Here is a tiny trained network, its code and every weight. The questions are about switching its units off for an input and a target symbol, where a switched-off unit gives its printed mean instead of its output.

import numpy as np


def w(rows, s, z=0):
    codes = np.array(rows[::2]) - 128.0
    scale = np.full(codes.shape[1], s)
    scale[-1] = z or s
    return codes * scale


def norm(h):
    return h / np.sqrt((h * h).mean(-1, keepdims=True) + 1e-5)


def f(y):
    return np.maximum(y, 0)


def softmax(a):
    e = np.exp(a - a.max(-1, keepdims=True))
    return e / e.sum(-1, keepdims=True)


def log_softmax(a):
    a = a - a.max(-1, keepdims=True)
    return a - np.log(np.exp(a).sum(-1, keepdims=True))


def net(x, mask):
    ids = ['αδεμξσψω'.index(c) for c in x.split()]
    T = len(ids)
    res = E[ids] + P[:T]
    u = 0
    for l in range(2):
        r = norm(res)
        for j in range(3):
            rows = slice(2 * j, 2 * j + 2)
            q, k, v = (r @ M[l][rows].T for M in (Q, K, V))
            z = softmax(np.where(np.tri(T) > 0, q @ k.T / 2**0.5, -1e9)) @ v
            o = O[l][rows]
            res = res + np.where(mask[u + j], z, o[:, -1]) @ o[:, :-1]
        u += 3
        y = f(norm(res) @ A[l][:, :-1].T + A[l][:, -1])
        res = res + np.where(mask[u : u + 12], y, B[l][:, -1]) @ B[l][:, :-1]
        u += 12
    return log_softmax(norm(res)[-1] @ U[:, :-1].T + U[:, -1])


Q, K, V, O, A, B = {}, {}, {}, {}, {}, {}
E = w([
[204,66,168,181,152,84],'α',
[48,111,180,164,231,100],'δ',
[196,136,166,116,159,180],'ε',
[86,102,23,78,54,72],'μ',
[74,120,98,128,142,136],'ξ',
[88,181,125,187,31,86],'σ',
[102,173,42,2,136,152],'ψ',
[75,173,166,78,204,185],'ω',
],0.005)
P = w([
[174,163,99,179,255,130],'0',
[110,165,62,227,85,193],'1',
[182,170,109,132,221,128],'2',
[97,137,90,184,66,174],'3',
[179,181,125,104,195,108],'4',
[82,117,112,152,48,158],'5',
[172,178,122,83,183,93],'6',
[71,92,137,118,46,155],'7',
[181,179,126,67,184,76],'8',
[63,69,160,91,38,159],'9',
[176,210,126,173,190,36],'10',
[59,52,178,67,41,158],'11',
[175,185,105,59,176,39],'12',
[62,41,184,46,43,155],'13',
],0.0026)
Q[0] = w([
[75,73,92,137,30,164],'L0H0',
[129,186,97,33,185,87],'L0H0',
[94,160,138,11,108,144],'L0H1',
[171,145,1,66,144,9],'L0H1',
[56,220,92,131,66,180],'L0H2',
[208,112,105,32,176,202],'L0H2',
],0.0056)
K[0] = w([
[124,133,63,123,169,84],'L0H0',
[95,55,209,93,79,115],'L0H0',
[132,109,192,45,125,219],'L0H1',
[1,71,153,66,70,134],'L0H1',
[59,171,105,105,74,165],'L0H2',
[140,59,180,83,137,242],'L0H2',
],0.0065)
V[0] = w([
[36,6,126,19,21,125],'L0H0',
[41,8,115,138,166,213],'L0H0',
[155,145,222,122,145,208],'L0H1',
[81,115,170,158,115,54],'L0H1',
[162,212,218,214,124,93],'L0H2',
[45,162,85,2,158,135],'L0H2',
],0.0026)
O[0] = w([
[25,129,150,96,29,104,86],'L0H0',
[140,5,171,110,134,115,151],'L0H0',
[22,174,108,149,127,162,80],'L0H1',
[140,160,192,170,89,103,60],'L0H1',
[99,103,73,85,23,61,56],'L0H2',
[232,193,134,153,126,157,252],'L0H2',
],0.0032,0.0017)
A[0] = w([
[1,120,91,136,124,128,194],'L0N0',
[149,122,136,111,134,217,6],'L0N1',
[163,144,215,160,98,198,151],'L0N2',
[108,244,115,230,99,92,84],'L0N3',
[212,174,82,141,126,55,65],'L0N4',
[119,121,118,81,220,83,173],'L0N5',
[127,141,73,161,122,154,84],'L0N6',
[101,125,136,183,106,34,108],'L0N7',
[84,135,181,79,141,125,92],'L0N8',
[126,104,62,111,113,46,4],'L0N9',
[104,47,165,185,184,153,143],'L0N10',
[241,129,190,136,102,105,169],'L0N11',
],0.0048,0.0027)
B[0] = w([
[227,128,126,201,138,175,223],'L0N0',
[144,31,246,46,71,62,154],'L0N1',
[106,137,57,210,175,151,172],'L0N2',
[152,74,115,102,254,151,169],'L0N3',
[73,59,158,114,158,102,188],'L0N4',
[140,131,158,168,50,82,253],'L0N5',
[115,103,161,118,173,137,149],'L0N6',
[160,123,170,34,161,194,173],'L0N7',
[140,166,84,137,108,100,158],'L0N8',
[15,112,154,236,151,111,160],'L0N9',
[155,140,161,82,40,150,199],'L0N10',
[68,112,36,238,190,116,185],'L0N11',
],0.004,0.0034)
Q[1] = w([
[116,172,70,56,155,125],'L1H0',
[159,105,142,126,104,217],'L1H0',
[171,224,246,67,216,206],'L1H1',
[179,92,255,209,178,79],'L1H1',
[103,94,122,130,233,121],'L1H2',
[93,139,106,37,211,167],'L1H2',
],0.0075)
K[1] = w([
[116,142,49,118,120,123],'L1H0',
[200,123,130,140,126,121],'L1H0',
[168,208,205,95,149,179],'L1H1',
[126,93,247,215,135,123],'L1H1',
[134,102,113,202,120,178],'L1H2',
[182,161,97,125,139,196],'L1H2',
],0.011)
V[1] = w([
[189,197,115,148,101,79],'L1H0',
[151,119,112,232,55,214],'L1H0',
[204,145,67,237,232,101],'L1H1',
[133,96,130,90,7,87],'L1H1',
[59,64,253,108,129,78],'L1H2',
[150,65,145,187,153,176],'L1H2',
],0.0027)
O[1] = w([
[154,121,111,78,128,119,144],'L1H0',
[50,101,107,73,191,77,164],'L1H0',
[139,141,116,13,24,128,251],'L1H1',
[254,135,128,166,194,190,63],'L1H1',
[161,221,110,28,131,179,34],'L1H2',
[162,140,176,171,154,158,192],'L1H2',
],0.0031,0.0023)
A[1] = w([
[140,152,116,82,51,70,24],'L1N0',
[93,126,190,134,152,80,30],'L1N1',
[147,106,125,201,140,220,78],'L1N2',
[123,35,109,119,78,153,106],'L1N3',
[173,133,129,179,175,187,139],'L1N4',
[177,131,159,124,141,77,5],'L1N5',
[161,145,132,107,20,153,167],'L1N6',
[44,163,121,108,23,73,131],'L1N7',
[66,69,153,56,3,168,66],'L1N8',
[80,74,139,99,108,109,87],'L1N9',
[91,144,184,108,22,93,102],'L1N10',
[131,105,107,36,46,160,74],'L1N11',
],0.0056,0.0023)
B[1] = w([
[102,136,121,90,90,225,186],'L1N0',
[148,174,81,250,103,100,161],'L1N1',
[64,99,20,118,75,185,220],'L1N2',
[116,219,156,99,168,108,255],'L1N3',
[52,139,83,193,72,116,187],'L1N4',
[118,82,102,133,70,156,147],'L1N5',
[97,86,232,119,201,147,231],'L1N6',
[138,136,204,30,111,160,210],'L1N7',
[207,70,254,105,123,220,240],'L1N8',
[143,148,129,189,110,183,170],'L1N9',
[125,143,69,25,131,184,192],'L1N10',
[106,102,163,226,86,98,233],'L1N11',
],0.0049,0.0032)
U = w([
[229,50,105,119,78,74,141],'α',
[222,200,140,178,11,107,51],'δ',
[79,121,36,169,37,181,146],'ε',
[49,115,161,82,77,17,60],'μ',
[165,67,235,145,145,197,179],'ξ',
[107,107,120,91,254,120,90],'σ',
[249,160,52,95,161,133,255],'ψ',
[102,244,166,147,165,124,16],'ω',
],0.0068,0.0029)

Each question gives the input, a string of symbols that net reads in full, and the target symbol t.
The units are the heads (2 rows each of Q, K, V and O) and the neurons (one row each of A and B). Each row of codes is followed by its name. A weight is (code - 128) times the scale printed after its matrix; where a second scale follows, it is the last column's (O, A, B and U).
mask holds one flag per unit, layer by layer, with each layer's heads first. A switched-off unit (its flag False) gives its mean, the last column of its rows in O or B, instead of its output. The means were averaged over made-up inputs and are rounded, as every weight is.
A unit's drop is (log p(t) with every unit on - log p(t) with that unit switched off) / (log p(t) with every unit on - log p(t) with every unit switched off).
The circuit of an input: a set's keep is (log p(t) with only the set's units on - log p(t) with every unit switched off) / (log p(t) with every unit on - log p(t) with every unit switched off). Starting from the 12 units with the biggest drops (on a tie, the unit counted first), units are removed one at a time, each time the one whose removal leaves the highest keep (on an exact tie, the one counted first), for as long as the keep stays at least 0.8.
units of the circuit, in order: the units of the circuit, biggest drop first
top k neurons: the k neurons with the biggest drops, biggest first
top k neurons in layer l: the k neurons of layer l with the biggest drops, biggest first
heads that matter: for each layer, one digit per head in row order, 1 if its drop is at least 0.15 and else 0, layers parted by /
drop when u is switched off: that unit's drop, to one decimal
input ψ ψ ω, target ω: heads that matter => 000 / 010
input μ ξ σ α, target ε: top 2 neurons => (L0N11 L0N5)
input ψ δ ψ δ ψ ψ α ε δ ω, target ε: heads that matter => 000 / 010
input δ ε ψ ξ ω, target ω: top neuron => (L1N8)
input ξ α ψ ω μ ψ ξ ψ μ ψ ψ σ, target ε: top 2 neurons => (L0N2 L0N3)
input ψ ξ ε μ ξ ε ξ μ δ, target δ: top 2 neurons in layer 0 => (L0N5 L0N10)
input ψ α ψ σ μ ψ ε ε ψ σ, target ξ: units of the circuit, in order => (L1N8 L0N3)
input ξ ψ δ μ μ, target μ: top 4 neurons in layer 1 => (L1N8 L1N7 L1N2 L1N6)
input μ ψ ξ ε ε ψ α ε δ δ ω δ ξ σ, target ε: top 2 neurons => (L0N3 L0N10)
input ψ ξ ε α α ξ α δ, target ε: top 3 neurons => (L0N0 L1N2 L1N8)
input ξ ψ σ, target σ: units of the circuit, in order => (L0N3 L1N8)
input σ ξ δ μ ψ ω, target ε: heads that matter => 001 / 000
input ω α ξ δ ω ε ξ ε ξ σ ξ, target σ: top 3 neurons => (L0N3 L0N10 L1N11)
input ε σ μ ψ α, target α: heads that matter => 001 / 010
input σ ω ε ψ ψ ε μ, target μ: heads that matter => 000 / 010
input ψ μ σ μ, target ξ: heads that matter => 010 / 000
input ψ μ ε α, target ε: heads that matter => 000 / 000
input ψ ω σ ω ψ ω α ψ ψ ω ξ σ, target ξ: heads that matter => 001 / 000
input α δ σ, target σ: top neuron => (L0N3)
input ψ δ μ α σ α ψ δ δ, target δ: heads that matter => 000 / 010
input ξ ω ψ δ, target ε: top neuron in layer 0 => (L0N10)
input ψ ψ μ μ α, target α: drop when L0H2 is switched off => 0.3
input μ ω σ ψ μ ψ ε, target ε: drop when L1N5 is switched off => 0.0
